Below is a small trained network, with its code and all its weights. Each question gives an input and a class and asks what happens when units are switched off, that is, made to give their printed mean instead of their output.

import numpy as np


def w(rows, s, z=0):
    codes = np.array(rows[::2]) - 128.0
    scale = np.full(codes.shape[1], s)
    scale[-1] = z or s
    return codes * scale


def f(y):
    return np.maximum(y, 0)


def log_softmax(a):
    a = a - a.max(-1, keepdims=True)
    return a - np.log(np.exp(a).sum(-1, keepdims=True))


def net(x, mask):
    res = np.array(x, float).reshape(1, 8) / 4 @ E
    y = f(res @ A[0][:, :-1].T + A[0][:, -1])
    res = res + np.where(mask, y, B[0][:, -1]) @ B[0][:, :-1]
    return log_softmax(res[-1] @ U[:, :-1].T + U[:, -1])


A, B = {}, {}
E = w([
[2,119,142,232,184,182,126,126,124],'x0',
[86,68,99,101,132,54,132,181,165],'x1',
[138,76,90,95,171,192,7,41,208],'x2',
[125,139,131,121,136,123,128,124,125],'x3',
[189,90,184,113,221,162,136,193,82],'x4',
[119,132,142,115,126,120,126,125,129],'x5',
[168,66,88,195,89,165,125,154,117],'x6',
[156,177,160,183,132,92,55,195,213],'x7',
],0.0095)
A[0] = w([
[202,81,221,137,254,122,122,190,96,55],'n1',
[199,140,111,74,128,64,146,117,158,77],'n2',
[139,180,155,163,119,88,192,185,112,43],'n3',
[39,175,157,56,119,113,109,127,131,178],'n4',
[135,130,171,165,54,130,200,165,103,83],'n5',
[176,154,152,161,77,206,120,118,114,254],'n6',
[119,163,47,124,78,148,137,104,93,148],'n7',
[107,92,121,136,134,79,160,149,148,200],'n8',
[128,163,154,166,141,92,203,139,103,140],'n9',
[162,132,154,207,108,80,70,200,170,167],'n10',
[103,96,54,81,181,96,132,178,159,243],'n11',
[158,177,94,49,102,81,137,98,116,106],'n12',
[73,153,138,206,141,152,126,126,114,28],'n13',
[115,46,131,115,120,139,177,110,118,146],'n14',
[101,87,116,73,143,110,165,58,38,46],'n15',
[174,36,179,106,213,158,47,64,147,64],'n16',
[90,185,85,124,103,92,137,45,173,80],'n17',
[147,119,158,94,216,135,159,115,126,172],'n18',
[145,202,179,112,157,89,94,158,177,157],'n19',
[137,247,167,109,170,154,128,81,104,202],'n20',
[135,37,95,131,85,147,149,118,69,164],'n21',
[70,163,163,54,163,98,126,109,104,174],'n22',
[198,127,76,82,86,131,95,162,98,40],'n23',
[57,120,110,38,154,162,158,112,79,116],'n24',
[48,152,137,175,179,125,95,137,81,67],'n25',
[68,121,145,159,54,109,101,96,101,88],'n26',
[74,119,91,193,166,157,188,141,135,67],'n27',
[112,132,170,138,98,113,193,196,106,96],'n28',
[148,124,108,180,111,151,97,196,185,192],'n29',
[239,116,138,92,61,97,162,117,148,64],'n30',
[35,115,148,154,214,121,159,100,143,75],'n31',
[128,124,195,103,140,124,166,149,103,80],'n32',
[99,192,98,155,28,102,120,117,179,79],'n33',
[121,208,87,112,140,119,143,184,81,29],'n34',
[38,104,126,187,160,173,128,158,160,60],'n35',
],0.0098,0.0069)
B[0] = w([
[72,98,74,178,152,77,253,238,199,255],'n1',
[174,172,178,91,122,243,195,126,124,205],'n2',
[93,80,82,78,135,162,80,96,173,217],'n3',
[165,124,143,208,128,97,86,161,126,218],'n4',
[62,84,120,88,87,152,61,93,170,221],'n5',
[159,50,199,173,150,32,126,54,84,232],'n6',
[69,116,157,174,132,56,137,161,125,202],'n7',
[187,59,217,174,179,103,107,44,67,214],'n8',
[135,96,87,102,91,107,56,82,158,231],'n9',
[104,188,140,108,242,88,105,90,83,253],'n10',
[201,28,216,209,137,139,125,17,88,240],'n11',
[174,127,145,139,71,181,142,165,115,213],'n12',
[125,137,192,40,129,161,176,161,118,177],'n13',
[113,215,135,154,200,66,111,133,91,195],'n14',
[41,208,133,17,200,76,124,124,96,206],'n15',
[92,88,64,97,68,159,101,128,181,225],'n16',
[85,67,21,150,91,110,202,204,130,209],'n17',
[161,93,88,211,104,61,132,175,186,207],'n18',
[97,192,118,94,173,136,67,118,99,227],'n19',
[162,70,150,207,138,72,134,61,81,230],'n20',
[107,243,139,199,163,62,43,140,140,227],'n21',
[166,143,128,187,90,131,53,150,77,216],'n22',
[160,184,182,71,74,197,172,181,120,186],'n23',
[106,210,84,126,191,85,95,120,133,208],'n24',
[173,198,120,54,72,215,158,99,110,188],'n25',
[187,118,78,153,150,126,187,137,138,182],'n26',
[183,183,124,130,70,187,148,128,143,188],'n27',
[103,93,92,119,68,150,85,107,133,229],'n28',
[102,203,104,153,137,135,73,115,80,228],'n29',
[180,181,146,102,116,162,159,114,136,223],'n30',
[180,173,174,133,57,222,178,127,169,197],'n31',
[138,114,84,148,96,145,113,136,190,181],'n32',
[93,83,87,142,202,82,222,221,157,225],'n33',
[83,130,85,51,84,128,132,109,138,166],'n34',
[167,156,172,84,91,206,176,142,115,197],'n35',
],0.0063,0.01)
U = w([
[171,185,160,69,95,214,219,160,154,25],'0',
[75,231,97,111,227,104,81,155,129,102],'1',
[101,66,42,168,160,102,255,232,192,59],'2',
[84,54,40,67,77,163,49,87,208,88],'3',
[146,104,134,175,147,122,130,112,118,254],'4',
[145,111,156,183,130,112,120,130,137,226],'5',
[150,114,143,207,116,130,90,166,83,181],'6',
[159,25,199,176,166,117,166,58,87,85],'7',
],0.0082,0.007)

Each question gives the input, the list of numbers given to net, and the class t.
The units are the neurons (one row each of A and B). Each row of codes is followed by its name. A weight is (code - 128) times the scale printed after its matrix; where a second scale follows, it is the last column's (A, B and U).
mask holds one flag per neuron, in row order. A switched-off neuron (its flag False) gives its mean, the last column of its row in B, instead of its output. The means were averaged over made-up inputs and are rounded, as every weight is.
A unit's drop is (log p(t) with every unit on - log p(t) with that unit switched off) / (log p(t) with every unit on - log p(t) with every unit switched off).
The circuit of an input: a set's keep is (log p(t) with only the set's units on - log p(t) with every unit switched off) / (log p(t) with every unit on - log p(t) with every unit switched off). Starting from the 12 units with the biggest drops (on a tie, the unit counted first), units are removed one at a time, each time the one whose removal leaves the highest keep (on an exact tie, the one counted first), for as long as the keep stays at least 0.8.
units of the circuit, in order: the units of the circuit, biggest drop first
most important unit: the unit with the biggest drop
top k neurons: the k neurons with the biggest drops, biggest first
drop of u: that unit's drop, to one decimal
input [-2,2,0,-6,-8,-2,-5,-5], class 2: most important unit	n17
input [6,-4,4,-4,-7,5,-7,0], class 2: units of the circuit, in order	n17; n33
input [-8,5,1,8,-7,-7,7,-8], class 0: units of the circuit, in order	n23; n2
input [7,-8,8,7,4,-7,-2,7], class 3: top 3 neurons	n16; n11; n8
input [2,-3,-1,-4,-6,7,-8,4], class 6: units of the circuit, in order	n22; n4
input [-7,5,-7,-7,-8,8,7,-8], class 1: top 4 neurons	n21; n15; n14; n1
input [-8,-5,3,8,6,-7,3,8], class 0: top 4 neurons	n23; n2; n30; n21
input [4,4,-3,-2,1,4,1,-6], class 1: top 2 neurons	n15; n24
input [3,4,-3,0,6,6,1,2], class 2: top 4 neurons	n1; n6; n20; n21
input [6,-8,3,6,2,7,-4,-8], class 1: top 4 neurons	n15; n24; n11; n8
input [0,-8,4,-5,0,-6,4,4], class 7: top 2 neurons	n6; n21
input [-3,-7,8,-7,8,3,0,-7], class 2: units of the circuit, in order	n1; n18
input [-4,-8,-2,-7,4,-6,1,1], class 7: top 2 neurons	n6; n20
input [-8,-4,6,-5,-6,2,8,-5], class 0: top 2 neurons	n23; n30
input [3,8,-4,5,-3,-7,7,-1], class 7: top 2 neurons	n8; n11
input [-2,-3,1,-6,-2,6,-8,-8], class 1: units of the circuit, in order	n15
input [-7,4,-1,-5,-4,5,0,-8], class 1: top 4 neurons	n15; n21; n24; n14
input [-3,4,-6,-6,5,4,6,1], class 3: top 3 neurons	n5; n3; n28
input [8,-1,7,5,-1,6,-4,-8], class 0: top 3 neurons	n31; n35; n25
input [-1,-6,7,-3,0,2,-6,4], class 3: units of the circuit, in order	n16
input [0,1,-7,-3,8,0,-6,0], class 2: top 2 neurons	n1; n18
input [6,5,3,5,8,7,5,-8], class 1: top 4 neurons	n21; n14; n15; n24
input [4,-7,2,-4,7,5,-8,6], class 6: drop of n22	0.4
input [3,-7,3,6,-5,5,6,-8], class 1: drop of n15	0.3
input [6,0,0,5,-4,-5,-1,5], class 0: drop of n13	0.1
input [-3,-2,1,2,7,2,0,-1], class 2: drop of n9	0.0
input [-8,1,-1,-6,7,7,-3,-6], class 0: most important unit	n2
